Here is a tiny trained network, its code and every weight. The questions are about switching its units off for an input and a class, where a switched-off unit gives its printed mean instead of its output.

import numpy as np


def w(rows, s, z=0):
    codes = np.array(rows[::2]) - 128.0
    scale = np.full(codes.shape[1], s)
    scale[-1] = z or s
    return codes * scale


def norm(h):
    return h / np.sqrt((h * h).mean(-1, keepdims=True) + 1e-5)


def f(y):
    return np.maximum(y, 0)


def log_softmax(a):
    a = a - a.max(-1, keepdims=True)
    return a - np.log(np.exp(a).sum(-1, keepdims=True))


def net(x, mask):
    res = np.array(x, float).reshape(1, 5) / 4 @ E
    u = 0
    for l in range(3):
        y = f(norm(res) @ A[l][:, :-1].T + A[l][:, -1])
        res = res + np.where(mask[u : u + 3], y, B[l][:, -1]) @ B[l][:, :-1]
        u += 3
    return log_softmax(norm(res)[-1] @ U[:, :-1].T + U[:, -1])


A, B = {}, {}
E = w([
[48,135,176,155,105,78,129,102,104,136,158,143],'x0',
[172,107,124,81,254,118,52,190,76,61,151,124],'x1',
[161,136,160,87,168,74,65,88,174,73,170,207],'x2',
[116,118,73,113,149,128,196,113,52,140,160,100],'x3',
[141,42,208,164,171,80,36,87,95,151,106,186],'x4',
],0.0089)
A[0] = w([
[47,161,133,89,125,187,139,90,90,140,106,112,37],'L0N1',
[197,125,149,111,152,161,70,164,218,117,69,143,214],'L0N2',
[158,90,75,44,76,208,91,128,3,46,28,137,251],'L0N3',
],0.0055,0.0022)
B[0] = w([
[142,158,147,88,137,148,106,179,141,130,139,136,166],'L0N1',
[52,99,164,68,122,51,157,108,84,133,157,153,243],'L0N2',
[108,135,157,133,8,162,128,132,119,150,133,148,253],'L0N3',
],0.016,0.0051)
A[1] = w([
[46,138,175,89,53,63,150,44,210,193,166,199,254],'L1N1',
[133,102,78,112,46,99,190,83,116,166,18,156,130],'L1N2',
[130,125,121,42,187,49,33,254,76,105,95,235,223],'L1N3',
],0.005,0.0023)
B[1] = w([
[152,101,104,118,155,145,138,114,123,7,110,172,248],'L1N1',
[179,92,173,140,124,100,88,134,106,165,118,195,180],'L1N2',
[55,103,129,108,129,138,173,155,141,130,123,185,206],'L1N3',
],0.02,0.011)
A[2] = w([
[135,115,59,173,114,230,102,176,64,126,96,112,91],'L2N1',
[82,86,181,108,134,182,115,149,106,145,147,135,236],'L2N2',
[98,121,136,2,171,108,138,172,151,104,188,143,250],'L2N3',
],0.008,0.002)
B[2] = w([
[192,144,102,15,156,172,140,87,84,178,70,21,178],'L2N1',
[160,187,102,160,75,127,190,205,179,11,159,106,222],'L2N2',
[43,49,137,148,62,138,154,138,2,24,213,176,255],'L2N3',
],0.0095)
U = w([
[219,147,76,86,48,200,225,201,80,191,50,77,243],'0',
[104,154,134,135,143,135,86,115,144,178,59,76,5],'1',
[226,87,146,176,133,117,78,58,209,114,78,128,190],'2',
[128,120,190,100,191,204,118,61,210,161,128,94,12],'3',
[2,71,144,102,76,110,187,147,98,18,166,208,251],'4',
[157,146,102,206,207,113,64,102,209,159,146,92,5],'5',
[154,162,143,172,225,129,124,130,231,224,144,94,5],'6',
],0.0067,0.0025)

Each question gives the input, the list of numbers given to net, and the class t.
The units are the neurons (one row each of A and B). Each row of codes is followed by its name. A weight is (code - 128) times the scale printed after its matrix; where a second scale follows, it is the last column's (A, B and U).
mask holds one flag per neuron, layer by layer. A switched-off neuron (its flag False) gives its mean, the last column of its row in B, instead of its output. The means were averaged over made-up inputs and are rounded, as every weight is.
A unit's drop is (log p(t) with every unit on - log p(t) with that unit switched off) / (log p(t) with every unit on - log p(t) with every unit switched off).
The circuit of an input: a set's keep is (log p(t) with only the set's units on - log p(t) with every unit switched off) / (log p(t) with every unit on - log p(t) with every unit switched off). Starting from all 9 units, units are removed one at a time, each time the one whose removal leaves the highest keep (on an exact tie, the one counted first), for as long as the keep stays at least 0.8.
units of the circuit, in order: the units of the circuit, biggest drop first
top k neurons: the k neurons with the biggest drops, biggest first
k most important neurons of layer l: the k neurons of layer l with the biggest drops, biggest first
drop when u is switched off: that unit's drop, to one decimal
input [0,-7,-1,1,-8], class 0: units of the circuit, in order => [L0N2; L1N3; L2N3]
input [-3,-8,-1,1,0], class 2: top 2 neurons => [L2N3; L1N3]
input [4,-8,1,2,8], class 2: most important neuron of layer 2 => [L2N3]
input [1,3,-4,5,5], class 0: top 2 neurons => [L0N2; L2N3]
input [2,-8,5,-4,4], class 2: units of the circuit, in order => [L1N3; L2N3]
input [-4,-7,1,3,4], class 2: units of the circuit, in order => [L2N3; L1N3; L1N2]
input [-6,-7,3,6,-7], class 0: units of the circuit, in order => [L0N2; L1N3; L2N3]
input [3,-8,-1,-8,7], class 2: units of the circuit, in order => [L2N3; L1N3]
input [3,-7,-2,2,8], class 2: units of the circuit, in order => [L2N3; L1N3; L0N2]
input [-3,-8,7,2,3], class 2: top 3 neurons => [L1N3; L2N3; L1N2]
input [3,-6,-3,-8,-7], class 2: 2 most important neurons of layer 2 => [L2N3; L2N2]
input [2,-6,1,-6,-4], class 2: top 2 neurons => [L1N3; L2N3]
input [3,-6,-3,-2,2], class 2: top 2 neurons => [L2N3; L1N3]
input [-1,-7,-5,5,6], class 2: drop when L0N2 is switched off => 0.2
input [2,-7,-1,-6,7], class 2: drop when L1N1 is switched off => -0.1
input [6,-3,-7,8,-3], class 0: drop when L0N2 is switched off => 0.3
input [-5,0,-8,-1,3], class 0: 2 most important neurons of layer 2 => [L2N3; L2N1]
input [1,-4,-7,-3,-1], class 0: most important neuron of layer 0 => [L0N2]
